Below are the code and all the weights of a small trained network. Each question names an input and a class and asks about switching units off, where a switched-off unit gives its printed mean instead of its output.

import numpy as np


def w(rows, s, z=0):
    codes = np.array(rows[::2]) - 128.0
    scale = np.full(codes.shape[1], s)
    scale[-1] = z or s
    return codes * scale


def f(y):
    return y / 2 * (1 + np.tanh(0.7978845608 * (y + 0.044715 * y**3)))


def log_softmax(a):
    a = a - a.max(-1, keepdims=True)
    return a - np.log(np.exp(a).sum(-1, keepdims=True))


def net(x, mask):
    res = np.array(x, float).reshape(1, 4) / 4 @ E
    y = f(res @ A[0][:, :-1].T + A[0][:, -1])
    res = res + np.where(mask, y, B[0][:, -1]) @ B[0][:, :-1]
    return log_softmax(res[-1] @ U[:, :-1].T + U[:, -1])


A, B = {}, {}
E = w([
[177,162,21,91,34,139,104,230,172,141],'x0',
[204,63,14,199,213,137,124,78,122,81],'x1',
[124,133,127,135,129,125,121,131,128,133],'x2',
[109,65,141,55,101,150,2,86,210,31],'x3',
],0.0094)
A[0] = w([
[146,146,34,104,63,135,120,170,138,131,22],'neuron 1',
[85,165,250,89,43,125,128,177,137,155,100],'neuron 2',
[111,109,132,99,117,147,54,87,169,82,55],'neuron 3',
[130,137,93,123,78,131,118,154,139,125,57],'neuron 4',
[116,139,138,116,116,123,129,125,127,133,72],'neuron 5',
[117,144,114,133,141,128,160,137,109,127,24],'neuron 6',
[132,132,180,107,88,138,121,136,127,126,66],'neuron 7',
[132,103,135,136,125,109,147,151,130,133,111],'neuron 8',
[160,89,5,169,192,120,109,86,127,96,106],'neuron 9',
[124,108,189,136,189,110,132,98,151,138,39],'neuron 10',
[135,126,118,139,104,119,119,142,138,129,73],'neuron 11',
[145,95,134,120,136,103,79,134,155,107,118],'neuron 12',
[121,127,121,130,120,116,124,124,127,125,22],'neuron 13',
[136,166,101,167,157,119,234,160,96,180,65],'neuron 14',
[134,126,142,131,125,138,125,132,134,139,134],'neuron 15',
[112,123,184,147,145,127,131,104,122,119,31],'neuron 16',
[138,113,43,142,200,148,124,105,133,112,68],'neuron 17',
[138,138,76,107,102,124,131,184,145,130,25],'neuron 18',
[129,139,133,112,117,131,67,100,139,89,65],'neuron 19',
[132,156,111,160,130,141,186,132,96,163,49],'neuron 20',
[108,129,206,143,196,138,132,67,98,110,1],'neuron 21',
[118,93,124,103,109,128,51,100,132,104,73],'neuron 22',
],0.022,0.0046)
B[0] = w([
[114,35,121,139,120,121,127,47,116,136,197],'neuron 1',
[133,253,127,121,140,137,132,84,125,122,225],'neuron 2',
[125,107,132,131,157,134,143,230,122,126,202],'neuron 3',
[139,71,120,136,113,127,131,88,136,126,162],'neuron 4',
[123,153,106,152,125,103,116,123,146,139,136],'neuron 5',
[118,116,143,116,146,140,120,152,115,124,145],'neuron 6',
[119,173,124,147,130,121,119,116,125,138,158],'neuron 7',
[113,143,118,155,119,110,97,148,135,136,133],'neuron 8',
[132,238,139,111,128,126,135,73,128,129,254],'neuron 9',
[142,68,110,126,103,129,137,85,131,130,173],'neuron 10',
[138,106,140,95,101,148,144,130,112,120,138],'neuron 11',
[118,126,126,141,144,128,110,176,147,125,169],'neuron 12',
[123,112,138,99,129,134,146,128,122,119,124],'neuron 13',
[129,111,137,129,152,136,120,234,154,119,222],'neuron 14',
[131,134,132,131,119,119,137,127,134,129,130],'neuron 15',
[125,77,115,134,124,129,123,77,122,127,160],'neuron 16',
[119,203,118,142,128,134,120,97,122,128,209],'neuron 17',
[128,63,130,127,104,128,122,89,108,122,172],'neuron 18',
[131,114,130,120,131,126,129,187,141,126,171],'neuron 19',
[127,119,130,125,132,116,134,204,131,135,182],'neuron 20',
[123,41,126,128,100,125,117,61,112,131,199],'neuron 21',
[134,117,140,131,131,120,128,207,137,137,186],'neuron 22',
],0.032,0.033)
U = w([
[125,188,167,100,137,106,145,79,90,116,254],'0',
[116,62,183,111,161,100,142,220,119,111,58],'1',
[115,1,152,114,85,93,136,51,70,121,51],'2',
],0.0068,0.0034)

Each question gives the input, the list of numbers given to net, and the class t.
The units are the neurons (one row each of A and B). Each row of codes is followed by its name. A weight is (code - 128) times the scale printed after its matrix; where a second scale follows, it is the last column's (A, B and U).
mask holds one flag per neuron, in row order. A switched-off neuron (its flag False) gives its mean, the last column of its row in B, instead of its output. The means were averaged over made-up inputs and are rounded, as every weight is.
A unit's drop is (log p(t) with every unit on - log p(t) with that unit switched off) / (log p(t) with every unit on - log p(t) with every unit switched off).
The circuit of an input: a set's keep is (log p(t) with only the set's units on - log p(t) with every unit switched off) / (log p(t) with every unit on - log p(t) with every unit switched off). Starting from the 12 units with the biggest drops (on a tie, the unit counted first), units are removed one at a time, each time the one whose removal leaves the highest keep (on an exact tie, the one counted first), for as long as the keep stays at least 0.8.
units of the circuit, in order: the units of the circuit, biggest drop first
top k neurons: the k neurons with the biggest drops, biggest first
drop of u: that unit's drop, to one decimal
input [7,-4,8,4], class 2: units of the circuit, in order : [neuron 1]
input [5,4,8,-5], class 1: top 2 neurons : [neuron 14; neuron 2]
input [-2,4,-8,-6], class 1: top 2 neurons : [neuron 14; neuron 2]
input [8,-7,3,-7], class 2: top 4 neurons : [neuron 1; neuron 9; neuron 18; neuron 4]
input [-7,-6,-4,-4], class 2: top 4 neurons : [neuron 21; neuron 9; neuron 10; neuron 16]
input [-4,-3,3,-1], class 2: top 3 neurons : [neuron 9; neuron 21; neuron 17]
input [-3,1,-2,-3], class 1: top 3 neurons : [neuron 1; neuron 14; neuron 18]
input [-8,1,1,-8], class 1: top 2 neurons : [neuron 14; neuron 20]
input [3,-6,4,-7], class 1: top 4 neurons : [neuron 14; neuron 9; neuron 20; neuron 17]
input [-4,-5,1,6], class 1: top 4 neurons : [neuron 9; neuron 3; neuron 22; neuron 17]
input [4,-3,7,4], class 1: top 2 neurons : [neuron 9; neuron 21]
input [-4,0,3,-3], class 2: top 2 neurons : [neuron 3; neuron 21]
input [4,4,-1,-8], class 1: drop of neuron 14 : 0.4
input [-4,0,-5,-6], class 1: units of the circuit, in order : [neuron 14]
input [-8,4,1,6], class 2: drop of neuron 10 : 0.1
input [2,0,8,-7], class 1: drop of neuron 22 : 0.0
